Below are the code and all the weights of a small trained network. Each question names an input and a target symbol and asks about switching units off, where a switched-off unit gives its printed mean instead of its output.

import numpy as np


def w(rows, s, z=0):
    codes = np.array(rows[::2]) - 128.0
    scale = np.full(codes.shape[1], s)
    scale[-1] = z or s
    return codes * scale


def norm(h):
    return h / np.sqrt((h * h).mean(-1, keepdims=True) + 1e-5)


def f(y):
    return np.maximum(y, 0)


def softmax(a):
    e = np.exp(a - a.max(-1, keepdims=True))
    return e / e.sum(-1, keepdims=True)


def log_softmax(a):
    a = a - a.max(-1, keepdims=True)
    return a - np.log(np.exp(a).sum(-1, keepdims=True))


def net(x, mask):
    ids = ['ΞΣΦΨβδεζηθμπτω'.index(c) for c in x.split()]
    T = len(ids)
    res = E[ids] + P[:T]
    r = norm(res)
    for j in range(2):
        rows = slice(3 * j, 3 * j + 3)
        q, k, v = (r @ M[0][rows].T for M in (Q, K, V))
        z = softmax(np.where(np.tri(T) > 0, q @ k.T / 3**0.5, -1e9)) @ v
        o = O[0][rows]
        res = res + np.where(mask[j], z, o[:, -1]) @ o[:, :-1]
    y = f(norm(res) @ A[0][:, :-1].T + A[0][:, -1])
    res = res + np.where(mask[2:18], y, B[0][:, -1]) @ B[0][:, :-1]
    return log_softmax(norm(res)[-1] @ U[:, :-1].T + U[:, -1])


Q, K, V, O, A, B = {}, {}, {}, {}, {}, {}
E = w([
[3,142,191,249,176],'Ξ',
[122,107,83,126,166],'Σ',
[203,55,170,64,130],'Φ',
[146,123,132,85,109],'Ψ',
[99,106,143,112,196],'β',
[99,123,77,168,99],'δ',
[163,98,174,75,102],'ε',
[148,128,142,89,82],'ζ',
[149,103,136,74,151],'η',
[157,114,136,95,105],'θ',
[138,109,160,52,139],'μ',
[155,105,113,101,124],'π',
[104,121,181,89,154],'τ',
[123,137,153,124,76],'ω',
],0.016)
P = w([
[6,86,74,181,118],'0',
[145,89,160,160,109],'1',
[101,28,78,27,42],'2',
[161,111,151,161,117],'3',
[111,37,32,19,112],'4',
[175,133,148,164,126],'5',
[129,69,17,25,114],'6',
[202,179,137,169,140],'7',
[162,123,2,49,137],'8',
[193,186,136,169,144],'9',
],0.0094)
Q[0] = w([
[117,139,242,252,178],'head 1',
[140,131,91,77,96],'head 1',
[144,121,177,106,125],'head 1',
[93,148,55,77,140],'head 2',
[127,59,150,100,125],'head 2',
[176,154,52,51,73],'head 2',
],0.015)
K[0] = w([
[16,10,110,82,53],'head 1',
[169,193,144,123,115],'head 1',
[165,123,145,93,123],'head 1',
[150,131,87,121,193],'head 2',
[176,88,137,103,148],'head 2',
[195,140,120,135,150],'head 2',
],0.013)
V[0] = w([
[78,92,186,176,214],'head 1',
[66,161,253,153,77],'head 1',
[113,4,116,169,191],'head 1',
[161,187,152,200,106],'head 2',
[106,119,220,114,94],'head 2',
[171,74,102,86,147],'head 2',
],0.0065)
O[0] = w([
[157,156,81,140,152,104],'head 1',
[107,252,95,99,133,121],'head 1',
[202,124,140,168,150,220],'head 1',
[158,80,130,160,159,6],'head 2',
[134,125,136,133,139,177],'head 2',
[131,162,100,108,145,254],'head 2',
],0.012,0.0033)
A[0] = w([
[144,202,182,161,150,95],'neuron 1',
[80,110,141,254,89,112],'neuron 2',
[89,121,119,121,189,146],'neuron 3',
[49,132,168,185,168,231],'neuron 4',
[120,109,158,86,163,4],'neuron 5',
[136,135,87,197,97,134],'neuron 6',
[203,59,134,111,107,163],'neuron 7',
[197,78,143,69,155,141],'neuron 8',
[131,136,16,201,140,217],'neuron 9',
[64,146,154,131,197,96],'neuron 10',
[193,160,127,58,115,193],'neuron 11',
[167,146,103,212,32,28],'neuron 12',
[205,201,184,190,71,117],'neuron 13',
[137,135,126,109,31,176],'neuron 14',
[144,89,82,74,195,175],'neuron 15',
[44,34,39,138,110,123],'neuron 16',
],0.0097,0.0035)
B[0] = w([
[150,81,248,141,82,154],'neuron 1',
[36,165,122,224,97,166],'neuron 2',
[156,121,113,132,46,152],'neuron 3',
[163,169,204,182,143,167],'neuron 4',
[245,223,104,176,158,141],'neuron 5',
[99,69,63,148,159,154],'neuron 6',
[104,179,101,111,100,242],'neuron 7',
[88,195,100,108,106,245],'neuron 8',
[138,134,114,62,185,189],'neuron 9',
[141,30,48,137,156,150],'neuron 10',
[87,127,141,207,196,255],'neuron 11',
[122,28,80,61,134,149],'neuron 12',
[82,96,117,72,50,179],'neuron 13',
[184,59,81,115,199,210],'neuron 14',
[161,53,116,201,71,219],'neuron 15',
[169,177,255,93,106,187],'neuron 16',
],0.0071,0.0074)
U = w([
[105,43,195,68,166,75],'Ξ',
[100,123,140,148,129,254],'Σ',
[135,204,93,160,133,159],'Φ',
[101,61,163,137,38,55],'Ψ',
[138,144,82,149,56,112],'β',
[8,194,97,101,103,85],'δ',
[63,67,79,129,147,95],'ε',
[137,214,140,107,192,163],'ζ',
[179,109,69,171,195,100],'η',
[218,163,144,107,91,109],'θ',
[92,104,135,85,229,126],'μ',
[209,62,164,164,143,151],'π',
[74,182,180,68,81,109],'τ',
[133,133,215,86,132,199],'ω',
],0.015,0.0059)

Each question gives the input, a string of symbols that net reads in full, and the target symbol t.
The units are the heads (3 rows each of Q, K, V and O) and the neurons (one row each of A and B). Each row of codes is followed by its name. A weight is (code - 128) times the scale printed after its matrix; where a second scale follows, it is the last column's (O, A, B and U).
mask holds one flag per unit, heads first, then neurons. A switched-off unit (its flag False) gives its mean, the last column of its rows in O or B, instead of its output. The means were averaged over made-up inputs and are rounded, as every weight is.
A unit's drop is (log p(t) with every unit on - log p(t) with that unit switched off) / (log p(t) with every unit on - log p(t) with every unit switched off).
The circuit of an input: a set's keep is (log p(t) with only the set's units on - log p(t) with every unit switched off) / (log p(t) with every unit on - log p(t) with every unit switched off). Starting from the 12 units with the biggest drops (on a tie, the unit counted first), units are removed one at a time, each time the one whose removal leaves the highest keep (on an exact tie, the one counted first), for as long as the keep stays at least 0.8.
circuit, biggest first: the units of the circuit, biggest drop first
most important unit: the unit with the biggest drop
top k neurons: the k neurons with the biggest drops, biggest first
heads that matter: for each layer, one digit per head in row order, 1 if its drop is at least 0.15 and else 0, layers parted by /
input ω Σ δ Ξ η Σ δ, target π: circuit, biggest first => (head 1)
input ε δ θ ω, target Ψ: circuit, biggest first => (neuron 13; head 2)
input η β ζ, target η: circuit, biggest first => (head 1; neuron 11)
input τ δ ω μ δ β Φ, target η: top 2 neurons => (neuron 11; neuron 15)
input ω Ψ ε β η, target η: top 2 neurons => (neuron 15; neuron 11)
input ω β β θ, target δ: heads that matter => 00
input τ ε τ π π ω ω, target δ: heads that matter => 10
input π ω δ ε θ ζ η π, target β: circuit, biggest first => (neuron 7; neuron 8; head 2; head 1)
input ω ζ β Ψ Ψ Ψ, target μ: heads that matter => 10
input ω μ ω Φ μ δ Ξ β ε, target η: circuit, biggest first => (neuron 11; head 1)
input ω μ π μ, target ζ: heads that matter => 00
input ω Σ Σ π Ψ ω ε, target δ: heads that matter => 10
input ζ ω θ ω ε ζ θ ω, target Ψ: heads that matter => 00
input β ω Σ ζ η β θ, target η: circuit, biggest first => (head 1)
input ω ε δ μ β ζ Ψ θ, target δ: heads that matter => 11
input η β Ψ Φ, target θ: heads that matter => 00
input ω Σ ω ζ δ, target τ: heads that matter => 10
input δ β β π Ψ δ, target ε: heads that matter => 00
input μ Σ θ ζ Ψ ε θ τ η η, target Φ: top 3 neurons => (neuron 8; neuron 14; neuron 15)
input β ω ζ Ψ τ β π, target η: top 2 neurons => (neuron 15; neuron 11)
input θ ζ μ μ, target ζ: most important unit => neuron 5
input τ η δ Φ Ξ ω Ξ θ ω π, target β: top 2 neurons => (neuron 7; neuron 9)
input ω ω θ η β ω Φ τ ω ζ, target Ξ: top 3 neurons => (neuron 14; neuron 8; neuron 7)
input π β ω Ξ ω Ξ ε Σ π, target π: top 3 neurons => (neuron 16; neuron 15; neuron 13)
